The symbols move the elements like this.
s289: b>s828, o>s175, w>s417, s>s334, h>s855
s748: b>s558, o>s451, w>s280, s>s88, h>s997
s390: b>s619, o>s160, w>s201, s>s503, h>s660
s691: b>s181, o>s911, w>s528, s>s799, h>s235
s639: b>s671, o>s660, w>s762, s>s940, h>s871
s608: b>s88, o>s123, w>s866, s>s280, h>s610
s860: b>s851, o>s164, w>s428, s>s996, h>s564
s181: b>s436, o>s275, w>s911, s>s371, h>s722
s920: b>s918, o>s626, w>s13, s>s479, h>s487
s160: b>s871, o>s639, w>s570, s>s677, h>s619
s660: b>s257, o>s619, w>s390, s>s553, h>s671
s918: b>s428, o>s731, w>s626, s>s648, h>s334
s855: b>s570, o>s828, w>s289, s>s141, h>s201
s436: b>s748, o>s280, w>s275, s>s608, h>s877
s619: b>s673, o>s871, w>s160, s>s934, h>s257
s242: b>s184, o>s722, w>s235, s>s246, h>s280
s141: b>s564, o>s860, w>s334, s>s828, h>s108
s504: b>s289, o>s417, w>s488, s>s487, h>s696
s996: b>s390, o>s201, w>s158, s>s164, h>s762
s35: b>s108, o>s141, w>s425, s>s855, h>s164
s158: b>s201, o>s855, w>s696, s>s35, h>s996
s662: b>s442, o>s256, w>s610, s>s997, h>s479
s722: b>s877, o>s436, w>s181, s>s949, h>s184
s673: b>s568, o>s581, w>s871, s>s649, h>s595
s280: b>s451, o>s184, w>s242, s>s123, h>s748
s334: b>s860, o>s428, w>s918, s>s175, h>s141
s877: b>s997, o>s748, w>s436, s>s610, h>s13
s553: b>s638, o>s934, w>s503, s>s619, h>s78
s503: b>s934, o>s677, w>s108, s>s160, h>s553
s487: b>s334, o>s918, w>s920, s>s417, h>s425
s123: b>s582, o>s460, w>s246, s>s184, h>s88
s671: b>s47, o>s257, w>s660, s>s78, h>s581
s934: b>s649, o>s232, w>s677, s>s871, h>s638
s246: b>s460, o>s949, w>s226, s>s722, h>s123
s959: b>s246, o>s226, w>s568, s>s235, h>s866
s997: b>s34, o>s558, w>s748, s>s256, h>s626
s47: b>s593, o>s595, w>s257, s>s50, h>s799
s50: b>s802, o>s670, w>s638, s>s595, h>s911
s568: b>s226, o>s799, w>s581, s>s691, h>s959
s201: b>s160, o>s570, w>s855, s>s108, h>s390
s564: b>s940, o>s851, w>s860, s>s762, h>s677
s235: b>s722, o>s181, w>s691, s>s226, h>s242
s108: b>s677, o>s564, w>s141, s>s570, h>s503
s88: b>s488, o>s582, w>s123, s>s451, h>s256
s626: b>s731, o>s34, w>s997, s>s442, h>s918
s940: b>s78, o>s553, w>s851, s>s660, h>s232
s911: b>s275, o>s802, w>s50, s>s593, h>s181
s425: b>s141, o>s334, w>s487, s>s289, h>s35
s528: b>s911, o>s50, w>s78, s>s47, h>s691
s593: b>s866, o>s959, w>s595, s>s802, h>s371
s648: b>s158, o>s696, w>s442, s>s731, h>s175
s731: b>s35, o>s425, w>s34, s>s696, h>s428
s558: b>s487, o>s920, w>s451, s>s488, h>s34
s851: b>s553, o>s503, w>s164, s>s390, h>s940
s175: b>s996, o>s158, w>s648, s>s428, h>s828
s696: b>s855, o>s289, w>s504, s>s425, h>s158
s13: b>s626, o>s997, w>s877, s>s662, h>s920
s34: b>s425, o>s487, w>s558, s>s504, h>s731
s570: b>s639, o>s762, w>s828, s>s564, h>s160
s949: b>s610, o>s608, w>s371, s>s436, h>s460
s649: b>s691, o>s528, w>s232, s>s581, h>s670
s670: b>s235, o>s691, w>s649, s>s568, h>s802
s226: b>s949, o>s371, w>s799, s>s181, h>s246
s871: b>s581, o>s671, w>s639, s>s232, h>s673
s232: b>s528, o>s78, w>s940, s>s671, h>s649
s677: b>s232, o>s940, w>s564, s>s639, h>s934
s371: b>s608, o>s866, w>s593, s>s275, h>s949
s610: b>s256, o>s88, w>s608, s>s748, h>s662
s451: b>s920, o>s13, w>s184, s>s582, h>s558
s442: b>s696, o>s504, w>s256, s>s34, h>s648
s460: b>s662, o>s610, w>s949, s>s877, h>s582
s428: b>s164, o>s35, w>s731, s>s158, h>s860
s488: b>s417, o>s479, w>s582, s>s920, h>s504
s866: b>s123, o>s246, w>s959, s>s242, h>s608
s802: b>s242, o>s235, w>s670, s>s959, h>s275
s257: b>s595, o>s673, w>s619, s>s638, h>s47
s595: b>s959, o>s568, w>s673, s>s670, h>s593
s479: b>s648, o>s442, w>s662, s>s626, h>s417
s581: b>s799, o>s47, w>s671, s>s528, h>s568
s417: b>s175, o>s648, w>s479, s>s918, h>s289
s184: b>s13, o>s877, w>s722, s>s460, h>s451
s275: b>s280, o>s242, w>s802, s>s866, h>s436
s638: b>s670, o>s649, w>s934, s>s673, h>s50
s582: b>s479, o>s662, w>s460, s>s13, h>s488
s762: b>s660, o>s390, w>s996, s>s851, h>s639
s828: b>s762, o>s996, w>s175, s>s860, h>s570
s164: b>s503, o>s108, w>s35, s>s201, h>s851
s78: b>s50, o>s638, w>s553, s>s257, h>s528
s799: b>s371, o>s593, w>s47, s>s911, h>s226
s256: b>s504, o>s488, w>s88, s>s558, h>s442

The rows follow the links: the fewer symbols apart two elements are, the more alike their rows tend to be.

Each row is also shifted at random along 3 hidden directions that mean nothing.

Some elements, each with a row of numbers:
s13 -> [32,-165,75,-377,-94,89,-79,38,-95,16,-254,136,-70,70,-95,-91,-115,36,-375,120,-423,227,60,-248,191,-405,-193,-77,94,51,-337,-151,-11,-589,0,250,2,113]
s553 -> [-760,149,433,639,61,281,91,-21,-49,-108,85,-333,42,17,49,199,217,-112,308,24,416,-115,149,375,-215,236,419,-199,-116,-103,654,11,0,421,11,-23,44,-101]
s949 -> [-414,291,170,237,-476,-126,299,27,309,197,-433,177,522,458,457,69,160,122,212,140,265,-100,-55,-145,-6,-283,-128,60,-19,33,132,-453,-97,-364,178,335,63,-220]
s504 -> [303,-85,43,138,-138,201,295,-101,322,-4,-153,-22,-67,-21,-111,53,-324,-79,37,-171,-162,330,330,8,145,-399,189,-285,141,137,-210,-178,4,-244,12,390,90,63]
s503 -> [198,-109,334,-110,268,163,-276,26,-396,-125,341,-230,-246,-193,-208,90,234,-71,-199,-105,116,-41,214,390,-72,436,319,80,-48,7,322,442,57,488,-17,-281,-39,38]
s34 -> [122,-217,315,77,-184,390,77,-294,-1,-23,-211,8,-201,33,-139,-26,-115,22,-261,-141,-276,309,401,102,176,-346,248,-281,270,203,-102,-155,30,-231,17,472,92,91]
s442 -> [136,-259,233,-38,-119,347,-5,-251,-72,-36,-181,37,-232,-2,-183,-69,-135,25,-331,-103,-358,312,335,32,183,-328,157,-249,251,184,-199,-112,48,-266,-13,405,47,118]
s920 -> [151,-309,22,-366,16,204,-109,-93,-131,-45,-132,109,-288,-84,-250,-127,-226,16,-437,24,-537,318,160,-164,207,-354,-82,-165,199,96,-437,-56,33,-454,-62,231,-4,198]
s570 -> [449,-28,-10,-144,279,-56,-27,182,39,-100,401,-210,-143,-257,-249,148,-109,-159,70,-234,120,142,199,261,-34,294,255,95,-92,45,17,432,56,382,1,-340,-9,31]
s451 -> [209,-175,218,-421,-174,114,-123,-9,-214,63,-278,171,-4,167,-3,-74,98,102,-448,115,-346,120,91,-184,158,-298,-160,14,113,87,-202,-145,14,-522,50,299,-14,87]
s460 -> [-265,-175,481,-309,-315,198,-258,-213,-422,86,-386,212,45,312,112,-112,366,240,-594,171,-262,20,114,-43,144,-212,-122,92,197,133,-11,-188,9,-457,99,337,-17,8]
s799 -> [176,12,-55,-93,-49,-135,-358,-192,-460,96,-23,193,64,132,239,-206,490,237,-197,195,59,-544,-425,-124,-86,375,-289,241,-39,-68,218,0,-32,220,-42,-123,-99,-56]
s748 -> [-584,74,295,154,-384,145,275,-3,226,77,-461,92,268,336,194,49,-36,49,0,130,-33,190,170,-117,88,-537,-45,-145,79,64,-37,-456,-50,-598,121,469,83,-73]
s201 -> [-284,46,33,217,176,37,201,89,313,-107,260,-248,-84,-206,-177,195,-304,-207,282,-255,181,348,299,327,-26,61,397,-55,-18,54,-1,232,51,295,12,-177,53,-19]
s558 -> [953,-30,124,-193,-201,79,184,67,121,47,-207,70,98,137,13,58,-43,-15,-101,-29,-146,83,206,-177,169,-329,-17,-120,19,128,-118,-152,-5,-393,87,427,38,32]
s866 -> [-700,67,-199,-172,-168,-234,-86,-45,-14,131,-231,280,203,188,229,-167,45,173,-73,212,-76,-96,-337,-256,5,-134,-405,206,35,-68,-211,-252,-69,-328,18,-56,-41,-67]
s123 -> [789,18,127,-506,-281,-203,-109,110,-158,175,-241,258,272,295,228,-34,299,162,-290,126,-59,-209,-79,-239,101,-100,-331,275,-40,78,-57,-127,-45,-373,127,179,-47,-59]
s47 -> [401,133,-352,-12,162,-256,-169,93,-210,21,157,35,77,-41,149,-96,251,33,159,187,146,-559,-530,-208,-156,402,-305,138,-222,-221,186,75,-29,299,-89,-303,-98,-30]
s488 -> [621,-33,-129,-204,-99,25,218,145,275,7,-158,64,31,20,-77,37,-294,-86,-2,-21,-245,211,124,-267,171,-427,-92,-168,29,51,-321,-189,1,-453,16,302,37,80]
s280 -> [-362,-66,136,-333,-222,-62,-168,-39,-181,102,-306,264,116,250,136,-118,156,184,-373,198,-209,11,-95,-196,95,-235,-295,163,108,31,-185,-208,-25,-482,57,149,-16,-22]
s487 -> [511,-214,-9,-107,-26,189,98,-138,113,-13,-38,19,-205,-107,-208,-30,-281,-55,-162,-191,-308,323,278,-21,174,-260,125,-203,191,172,-307,-8,34,-190,-11,269,49,122]
s528 -> [-535,-14,-410,-65,316,-142,-324,6,-344,-61,168,21,-188,-207,-67,-221,63,50,-20,267,-137,-339,-571,-210,-145,296,-342,74,-118,-310,-27,90,7,174,-203,-442,-116,81]
s164 -> [1391,-118,39,-430,266,-116,-164,110,-132,-57,450,-125,-187,-249,-223,118,59,-92,-160,-326,81,11,257,284,60,430,225,244,-63,148,29,592,65,484,43,-276,-43,35]
s619 -> [246,65,-176,-62,393,-115,-143,316,-154,-111,376,-222,-98,-250,-155,67,64,-150,146,73,128,-245,-219,14,-157,391,-13,78,-288,-229,202,326,19,361,-99,-443,-71,61]
s108 -> [425,6,371,171,53,122,73,-15,35,-37,252,-244,-51,-63,-84,226,104,-106,97,-303,320,112,428,480,-42,280,501,19,-10,151,341,307,38,478,92,-56,39,-72]
s940 -> [-712,233,72,537,169,69,261,214,268,-127,206,-368,84,-104,-9,238,-83,-224,519,-29,402,30,60,230,-234,129,306,-164,-199,-170,392,48,12,324,-11,-196,50,-76]
s639 -> [-314,124,62,283,243,26,103,218,98,-135,280,-304,-21,-155,-95,187,-13,-199,319,-38,290,1,79,224,-165,235,266,-74,-222,-148,313,209,30,366,-21,-288,10,-24]
s918 -> [649,-178,219,84,-139,289,139,-241,85,-2,-64,-33,-147,-24,-112,28,-114,-21,-148,-253,-129,251,423,166,168,-173,306,-205,206,266,-61,-22,35,-7,37,385,73,50]
s671 -> [123,152,-95,181,245,-73,-70,177,-143,-83,233,-198,16,-115,24,68,188,-92,262,110,243,-377,-264,7,-200,379,-4,-7,-248,-238,380,159,1,373,-73,-287,-56,-15]
s275 -> [-77,355,-528,-10,-184,-545,294,286,492,170,-168,227,513,218,397,-23,-119,33,463,155,221,-210,-448,-433,-61,-171,-487,218,-183,-130,-203,-309,-106,-278,67,-81,-8,-168]
s564 -> [-508,12,13,157,262,41,83,138,189,-124,300,-261,-134,-248,-226,147,-265,-181,202,-183,156,304,224,316,-75,112,329,-56,-31,-9,26,273,47,281,-25,-304,28,22]
s731 -> [936,151,245,533,-341,180,598,-105,618,72,-124,-141,218,141,134,259,-137,-121,426,-389,343,184,532,234,86,-226,479,-275,70,282,209,-178,-4,101,161,560,159,-142]

In each set, the symbols that take the first to the second take the third to the fourth, perhaps in another order. Give the fourth.
Answers are names.
[1399,41,-339,-472,-36,-222,226,381,330,58,-52,98,130,-19,-43,54,-298,-128,61,-31,-230,79,-6,-425,183,-320,-278,-12,-118,21,-427,-63,-24,-457,31,169,1,97]
to [-360,-305,641,-155,-294,454,-217,-341,-427,5,-403,122,-149,228,-46,-114,242,188,-650,118,-405,187,327,56,160,-350,93,-151,284,196,-11,-224,18,-478,43,500,28,74]
as [-51,85,-39,138,233,-1,-186,77,-296,-73,196,-151,-62,-99,-6,2,274,-44,117,156,182,-379,-255,34,-186,404,-17,4,-199,-239,384,172,8,380,-98,-271,-67,12]
to s934

[160,13,106,-105,-219,-114,-316,-256,-466,146,-148,263,145,257,328,-181,560,299,-267,177,92,-505,-310,-84,-33,294,-261,278,32,20,255,-77,-36,129,54,15,-80,-109]
to [-284,158,-3,-90,-324,-201,98,88,145,152,-328,227,359,303,309,-33,78,123,30,142,66,-52,-138,-246,36,-279,-298,149,-19,13,-94,-319,-66,-440,121,162,9,-116]
as [-29,-44,223,524,-248,339,431,-236,452,-7,-160,-103,-3,46,-35,139,-300,-79,205,-290,38,382,480,208,94,-357,451,-355,210,239,-9,-229,14,-61,66,494,148,-27]
to s141

[-367,53,-73,-291,-207,-176,-34,84,34,108,-294,261,231,233,167,-98,22,139,-133,200,-126,0,-193,-289,74,-289,-353,166,26,-18,-244,-251,-52,-499,57,69,-23,-53]
to [-550,253,-181,30,-301,-296,235,132,355,146,-312,209,430,289,336,-25,-49,84,241,189,119,-41,-233,-290,7,-320,-330,118,-41,-48,-157,-386,-78,-441,99,102,21,-145]
as [-412,26,17,-208,-233,-151,-135,-85,-142,138,-283,276,196,263,253,-152,210,216,-221,205,-51,-136,-212,-189,39,-95,-343,230,62,22,-104,-225,-45,-317,37,74,-31,-62]
to s275

[140,225,-226,134,312,-193,255,463,414,-111,381,-308,84,-241,-107,257,-262,-292,539,-130,354,87,8,116,-147,181,177,11,-293,-147,106,274,9,320,-14,-384,22,-23]
to [-244,9,-223,-103,484,-101,-97,328,-1,-180,415,-249,-203,-350,-285,82,-204,-217,151,-20,27,75,-82,91,-126,268,64,28,-191,-193,-23,368,43,293,-106,-533,-48,98]
as [-73,-214,110,-26,-98,295,104,-167,62,-24,-200,43,-201,-17,-180,-39,-276,-16,-227,-51,-385,367,271,-44,183,-417,103,-275,216,129,-291,-170,23,-380,-8,369,75,129]
to s34

[-289,289,-198,494,86,-106,162,154,119,-21,75,-162,201,6,184,65,114,-80,520,160,380,-377,-341,-70,-231,221,-29,-97,-257,-257,409,-107,-39,302,-37,-149,-31,-103]
to [-571,-36,-325,-17,286,-75,-353,-55,-408,-67,150,44,-187,-164,-43,-206,132,61,-54,270,-126,-335,-524,-169,-149,317,-292,55,-94,-276,41,84,10,196,-196,-379,-109,59]
as [-496,91,181,382,166,150,-80,27,-222,-105,152,-267,-34,-70,-20,84,240,-80,174,109,264,-226,-78,208,-209,311,183,-109,-164,-182,485,113,20,397,-51,-174,-6,-21]
to s78

[-528,154,266,516,-344,64,-21,-350,-194,128,-274,117,294,346,435,-81,524,229,92,155,334,-456,-193,69,-135,175,-12,35,48,-9,518,-315,-65,182,59,211,-1,-196]
to [253,-150,-232,-730,14,-327,-525,-58,-537,118,-35,383,-28,75,83,-301,308,285,-542,221,-292,-307,-427,-294,73,193,-586,443,36,-17,-291,83,-32,-178,-25,-245,-133,45]
as [484,-142,744,280,-446,519,134,-388,-94,61,-378,2,28,306,85,96,273,93,-300,-114,-38,105,572,221,158,-279,408,-289,256,308,302,-265,11,-167,129,766,112,-20]
to s648

[897,20,132,-543,-270,-204,-128,123,-186,171,-223,260,270,300,229,-54,337,163,-311,134,-58,-233,-73,-251,126,-63,-334,282,-52,95,-39,-83,-53,-364,123,185,-40,-56]
to [124,-25,230,-160,-305,-72,-334,-283,-478,169,-213,288,171,334,324,-191,614,322,-357,155,61,-431,-221,-44,4,216,-237,299,75,62,228,-84,-41,26,69,91,-72,-99]
as [22,-3,-350,-403,10,-346,-337,-38,-304,104,-30,322,56,60,163,-251,213,225,-216,228,-136,-354,-514,-311,-11,177,-535,327,-14,-97,-200,-6,-40,-62,-56,-268,-120,-8]
to s47

[644,-79,-45,12,64,18,184,-28,285,-34,236,-100,-133,-169,-193,96,-278,-117,90,-379,38,302,349,229,90,27,298,-41,90,196,-143,236,50,242,38,-3,55,22]
to [-1618,26,60,482,293,222,-22,31,-60,-197,152,-301,-194,-199,-168,50,-126,-139,230,125,84,124,-83,197,-209,87,195,-234,-79,-257,214,26,43,190,-135,-296,13,57]
as [390,-84,-261,-718,-42,-377,-410,40,-358,132,-70,369,67,112,121,-234,240,227,-427,203,-233,-287,-407,-320,93,99,-596,438,-8,-6,-294,44,-37,-256,-12,-197,-138,7]
to s920

[-205,-213,270,-164,368,184,-413,-22,-515,-194,358,-232,-367,-246,-309,12,180,-33,-317,-32,-33,10,158,342,-80,437,264,61,-10,-35,218,452,81,422,-82,-357,-63,117]
to [-208,231,230,543,61,116,109,101,-30,-89,112,-303,128,47,133,194,273,-109,384,62,459,-309,-37,223,-222,305,291,-143,-231,-162,662,38,-7,434,19,-60,21,-104]
as [301,-59,107,-143,324,-3,-164,164,-168,-116,387,-243,-184,-237,-224,111,64,-128,-39,-141,111,15,148,283,-69,393,249,93,-114,-13,179,457,54,431,-31,-362,-37,43]
to s619

[262,-37,-36,223,-27,124,325,-100,448,-15,83,-111,-101,-124,-147,118,-386,-140,224,-355,36,387,397,194,94,-180,351,-178,150,200,-168,39,39,94,30,152,101,12]
to [-128,121,-563,-78,447,-319,237,476,560,-149,453,-234,-105,-442,-291,163,-650,-333,489,-203,101,381,-23,15,-65,30,44,15,-202,-132,-365,323,27,178,-65,-553,7,54]
as [-1338,-79,-85,83,-59,-12,-322,-342,-374,22,-187,237,-59,81,129,-293,181,255,-245,264,-158,-175,-388,-107,-58,44,-296,102,142,-106,-40,-196,-23,-92,-98,-129,-73,-15]
to s608

[227,-136,83,-173,-133,167,96,14,61,-6,-227,65,-53,67,-105,-31,-175,-21,-197,17,-315,252,176,-175,170,-411,-47,-181,120,75,-282,-193,1,-477,25,352,37,114]
to [69,-190,204,-258,-137,211,-31,-76,-114,3,-279,115,-91,95,-81,-48,-63,62,-368,68,-374,210,178,-133,183,-395,-64,-132,160,86,-235,-195,17,-511,10,359,11,112]
as [408,350,-90,6,-367,-270,500,384,603,171,-336,117,570,342,354,164,-130,-41,410,87,201,3,-38,-348,68,-447,-252,11,-167,4,-75,-406,-93,-556,183,340,56,-155]
to s184

[361,-17,-714,-591,709,-431,-171,612,79,-186,641,-158,-285,-587,-434,13,-431,-282,149,-20,-132,110,-305,-156,-68,319,-236,197,-310,-279,-418,572,46,214,-175,-845,-132,195]
to [-623,69,93,352,188,142,-129,-21,-260,-111,142,-214,-99,-89,-17,30,201,-55,138,156,165,-252,-165,121,-213,300,114,-113,-139,-212,428,72,8,348,-81,-217,-43,-3]
as [171,6,17,-51,-181,94,262,100,291,26,-272,60,88,90,-2,41,-260,-55,8,11,-207,247,154,-220,147,-497,-53,-197,36,55,-262,-290,-21,-527,50,378,72,47]
to s417

[-917,94,-181,-34,-182,-234,-22,-40,50,118,-276,262,227,201,245,-161,19,172,-8,211,-54,-59,-327,-256,-10,-192,-382,158,56,-59,-216,-293,-64,-354,0,-27,-38,-83]
to [11,239,41,9,-387,-181,328,205,386,155,-376,156,486,344,342,99,-6,32,194,128,135,-6,-22,-263,61,-404,-202,53,-73,27,-39,-388,-72,-532,166,325,46,-144]
as [117,-15,-230,219,29,23,393,-20,573,-26,72,-71,-105,-168,-164,117,-550,-169,296,-325,-22,460,305,100,83,-267,261,-197,114,157,-307,-8,24,-5,-2,104,95,34]
to s860

[106,-239,-27,-28,38,229,67,-197,116,-79,-11,2,-292,-167,-270,-54,-361,-56,-156,-183,-352,416,296,49,165,-278,179,-225,246,177,-353,-2,57,-146,-45,215,53,154]
to [151,154,-10,582,-176,94,647,-33,804,10,-34,-147,141,-14,15,234,-474,-189,551,-377,236,398,432,186,32,-327,426,-312,66,188,-37,-168,-9,52,98,328,168,-92]
as [543,-99,17,80,-85,173,247,-123,267,-1,-55,-18,-108,-35,-126,52,-286,-82,-1,-225,-151,303,324,37,150,-286,210,-240,158,183,-210,-66,24,-123,17,326,89,66]
to s425

[-562,-129,92,-52,381,97,-225,84,-212,-185,344,-245,-308,-299,-306,39,-57,-130,-93,-60,-17,178,115,277,-98,249,228,16,-44,-103,64,364,69,329,-89,-395,-21,89]
to [147,172,-240,22,364,-171,-27,369,-15,-104,357,-241,-41,-240,-99,97,-21,-194,309,65,204,-208,-217,-13,-176,344,-6,17,-322,-250,194,271,3,337,-58,-435,-52,19]
as [166,-14,13,258,15,61,310,-35,443,-28,158,-141,-59,-141,-151,156,-358,-155,261,-371,135,372,398,286,48,-58,403,-119,96,183,-87,117,34,213,34,36,105,-23]
to s201

[-23,-156,460,-57,-293,319,32,-159,-122,28,-378,82,9,242,11,4,92,80,-357,63,-246,176,291,-33,153,-395,67,-163,176,146,-22,-268,-17,-477,85,527,44,29]
to [210,33,-105,-494,-171,-255,-94,151,-43,117,-224,261,217,195,161,-99,72,127,-219,181,-149,-81,-202,-334,111,-210,-420,246,-39,-4,-265,-156,-48,-477,71,53,-43,-17]
as [-11,131,-52,206,-94,-106,-146,-143,-271,90,-59,100,169,161,283,-98,424,170,67,164,229,-533,-375,-81,-131,316,-183,110,-73,-115,358,-108,-54,265,-25,-39,-59,-113]
to s78

[24,-319,393,-369,-161,338,-247,-194,-399,2,-290,144,-203,121,-120,-133,113,128,-652,92,-468,185,203,-76,200,-315,-38,-80,230,142,-179,-106,40,-495,19,357,10,127]
to [498,11,145,291,-266,229,419,-102,403,27,-187,-45,64,86,14,122,-221,-88,170,-214,10,254,392,50,141,-370,288,-298,125,205,-34,-235,2,-172,68,510,124,-17]
as [1597,-61,-58,-137,-34,-25,216,16,265,50,133,-27,-33,-82,-99,118,-171,-85,54,-365,9,120,328,72,155,0,208,-17,46,238,-132,165,29,133,72,197,42,12]
to s828

